Below are the code and all the weights of a small trained network. Each question names an input and a target symbol and asks about switching units off, where a switched-off unit gives its printed mean instead of its output.

import numpy as np


def w(rows, s, z=0):
    codes = np.array(rows[::2]) - 128.0
    scale = np.full(codes.shape[1], s)
    scale[-1] = z or s
    return codes * scale


def softmax(a):
    e = np.exp(a - a.max(-1, keepdims=True))
    return e / e.sum(-1, keepdims=True)


def log_softmax(a):
    a = a - a.max(-1, keepdims=True)
    return a - np.log(np.exp(a).sum(-1, keepdims=True))


def net(x, mask):
    ids = ['Φαβγδθλξπστψω'.index(c) for c in x.split()]
    T = len(ids)
    res = E[ids] + P[:T]
    u = 0
    for l in range(2):
        r = res
        for j in range(3):
            rows = slice(4 * j, 4 * j + 4)
            q, k, v = (r @ M[l][rows].T for M in (Q, K, V))
            z = softmax(np.where(np.tri(T) > 0, q @ k.T / 4**0.5, -1e9)) @ v
            o = O[l][rows]
            res = res + np.where(mask[u + j], z, o[:, -1]) @ o[:, :-1]
        u += 3
    return log_softmax(res[-1] @ U[:, :-1].T + U[:, -1])


Q, K, V, O = {}, {}, {}, {}
E = w([
[116,140,102],'Φ',
[99,135,121],'α',
[97,133,120],'β',
[98,139,119],'γ',
[100,153,128],'δ',
[105,162,144],'θ',
[99,163,122],'λ',
[88,108,178],'ξ',
[76,28,137],'π',
[110,44,51],'σ',
[46,123,95],'τ',
[77,205,1],'ψ',
[58,56,50],'ω',
],0.01)
P = w([
[143,144,128],'0',
[133,145,134],'1',
[193,138,93],'2',
[95,146,125],'3',
[96,143,127],'4',
[227,116,83],'5',
[72,152,110],'6',
[72,145,109],'7',
[254,108,82],'8',
[57,161,94],'9',
],0.02)
Q[0] = w([
[137,146,138],'L0H1',
[220,104,145],'L0H1',
[72,77,146],'L0H1',
[131,68,121],'L0H1',
[126,147,113],'L0H2',
[85,145,113],'L0H2',
[70,167,104],'L0H2',
[3,124,118],'L0H2',
[126,129,126],'L0H3',
[131,154,124],'L0H3',
[116,99,137],'L0H3',
[139,121,124],'L0H3',
],0.043)
K[0] = w([
[143,112,154],'L0H1',
[152,242,193],'L0H1',
[23,124,53],'L0H1',
[75,205,81],'L0H1',
[117,148,141],'L0H2',
[142,184,166],'L0H2',
[123,211,151],'L0H2',
[215,250,236],'L0H2',
[125,124,124],'L0H3',
[129,154,150],'L0H3',
[113,116,75],'L0H3',
[147,105,158],'L0H3',
],0.026)
V[0] = w([
[96,1,98],'L0H1',
[117,96,130],'L0H1',
[151,193,193],'L0H1',
[145,114,191],'L0H1',
[149,151,161],'L0H2',
[116,140,105],'L0H2',
[92,24,76],'L0H2',
[124,112,127],'L0H2',
[151,141,49],'L0H3',
[109,142,126],'L0H3',
[91,134,187],'L0H3',
[93,156,117],'L0H3',
],0.0061)
O[0] = w([
[114,19,130,234],'L0H1',
[117,90,128,144],'L0H1',
[127,197,163,4],'L0H1',
[130,157,194,40],'L0H1',
[130,88,92,112],'L0H2',
[124,133,166,149],'L0H2',
[131,255,149,129],'L0H2',
[130,139,125,124],'L0H2',
[135,172,62,188],'L0H3',
[117,109,111,145],'L0H3',
[111,70,166,99],'L0H3',
[102,91,81,166],'L0H3',
],0.0081,0.0019)
Q[1] = w([
[119,125,84],'L1H1',
[112,136,136],'L1H1',
[125,142,118],'L1H1',
[128,138,154],'L1H1',
[150,96,146],'L1H2',
[154,181,79],'L1H2',
[251,75,123],'L1H2',
[194,114,115],'L1H2',
[145,139,122],'L1H3',
[179,96,130],'L1H3',
[93,130,77],'L1H3',
[158,154,164],'L1H3',
],0.033)
K[1] = w([
[95,127,133],'L1H1',
[125,152,141],'L1H1',
[128,115,140],'L1H1',
[148,131,134],'L1H1',
[143,107,114],'L1H2',
[130,175,158],'L1H2',
[253,107,124],'L1H2',
[189,130,132],'L1H2',
[119,115,157],'L1H3',
[83,147,165],'L1H3',
[186,116,148],'L1H3',
[85,114,131],'L1H3',
],0.031)
V[1] = w([
[108,136,112],'L1H1',
[166,115,140],'L1H1',
[141,140,30],'L1H1',
[38,154,117],'L1H1',
[118,123,194],'L1H2',
[65,72,72],'L1H2',
[3,252,64],'L1H2',
[137,187,37],'L1H2',
[195,44,96],'L1H3',
[97,98,189],'L1H3',
[15,127,81],'L1H3',
[104,74,134],'L1H3',
],0.013)
O[1] = w([
[114,135,133,159],'L1H1',
[145,119,110,83],'L1H1',
[69,148,67,187],'L1H1',
[98,150,186,223],'L1H1',
[98,151,133,54],'L1H2',
[94,9,111,254],'L1H2',
[178,67,216,220],'L1H2',
[197,127,148,210],'L1H2',
[100,153,52,173],'L1H3',
[82,96,125,40],'L1H3',
[110,3,150,81],'L1H3',
[84,83,100,82],'L1H3',
],0.019,0.0078)
U = w([
[254,138,54,185],'Φ',
[156,138,147,114],'α',
[159,134,140,96],'β',
[160,138,146,100],'γ',
[153,147,160,120],'δ',
[141,174,178,141],'θ',
[154,146,169,103],'λ',
[30,205,234,200],'ξ',
[59,160,131,175],'π',
[226,132,9,171],'σ',
[70,101,243,25],'τ',
[201,84,153,3],'ψ',
[165,57,108,35],'ω',
],0.0091,0.011)

Each question gives the input, a string of symbols that net reads in full, and the target symbol t.
The units are the heads (4 rows each of Q, K, V and O). Each row of codes is followed by its name. A weight is (code - 128) times the scale printed after its matrix; where a second scale follows, it is the last column's (O and U).
mask holds one flag per head, layer by layer. A switched-off head (its flag False) gives its mean, the last column of its rows in O, instead of its output. The means were averaged over made-up inputs and are rounded, as every weight is.
A unit's drop is (log p(t) with every unit on - log p(t) with that unit switched off) / (log p(t) with every unit on - log p(t) with every unit switched off).
The circuit of an input: a set's keep is (log p(t) with only the set's units on - log p(t) with every unit switched off) / (log p(t) with every unit on - log p(t) with every unit switched off). Starting from all 6 units, units are removed one at a time, each time the one whose removal leaves the highest keep (on an exact tie, the one counted first), for as long as the keep stays at least 0.8.
units of the circuit, in order: the units of the circuit, biggest drop first
which heads matter: for each layer, one digit per head in row order, 1 if its drop is at least 0.15 and else 0, layers parted by /
drop when u is switched off: that unit's drop, to one decimal
input Φ ξ δ ω Φ, target ω: units of the circuit, in order -> [L1H2, L0H1]
input π ξ π Φ ξ τ ψ θ, target ψ: units of the circuit, in order -> [L1H2]
input λ π ξ ξ β, target ξ: which heads matter -> 100 / 011
input β π γ π π θ τ π, target τ: which heads matter -> 000 / 110
input π ξ λ ξ β τ θ π ξ, target σ: which heads matter -> 000 / 111
input ψ ξ α ω β, target ω: which heads matter -> 000 / 010
input ψ λ ω π π π π π, target π: which heads matter -> 000 / 111
input θ θ Φ λ τ γ π α, target π: which heads matter -> 110 / 111
input θ α π δ σ Φ β σ, target σ: which heads matter -> 110 / 011
input α σ λ ξ ω β ψ β, target ψ: which heads matter -> 000 / 011
input π τ π π Φ β π Φ, target π: which heads matter -> 100 / 011
input ξ ω Φ π π ω ξ τ, target ω: units of the circuit, in order -> [L1H2, L1H3]
input ξ π θ Φ ω σ Φ δ, target σ: which heads matter -> 100 / 001
input γ τ Φ π, target π: units of the circuit, in order -> [L1H2, L0H1]
input ξ σ τ π λ β τ α, target τ: units of the circuit, in order -> [L1H2]
input ξ τ ξ Φ ξ ξ, target σ: which heads matter -> 000 / 110
input ξ σ π ξ α, target π: which heads matter -> 000 / 011
input ξ π τ ω ξ τ Φ ξ, target τ: which heads matter -> 010 / 110
input σ ψ π π ξ λ π α Φ Φ, target Φ: units of the circuit, in order -> [L1H3, L1H2]
input λ ξ ω θ π σ π γ, target σ: units of the circuit, in order -> [L1H3]
input θ ξ ω α π, target ω: units of the circuit, in order -> [L1H2, L0H3, L1H3]
input τ τ π ω Φ, target ω: drop when L0H1 is switched off -> 0.2
input ω δ ω ω π ξ τ δ, target τ: drop when L0H3 is switched off -> 0.0
input λ β ξ ξ ξ ξ ξ Φ, target ξ: drop when L1H1 is switched off -> 0.3
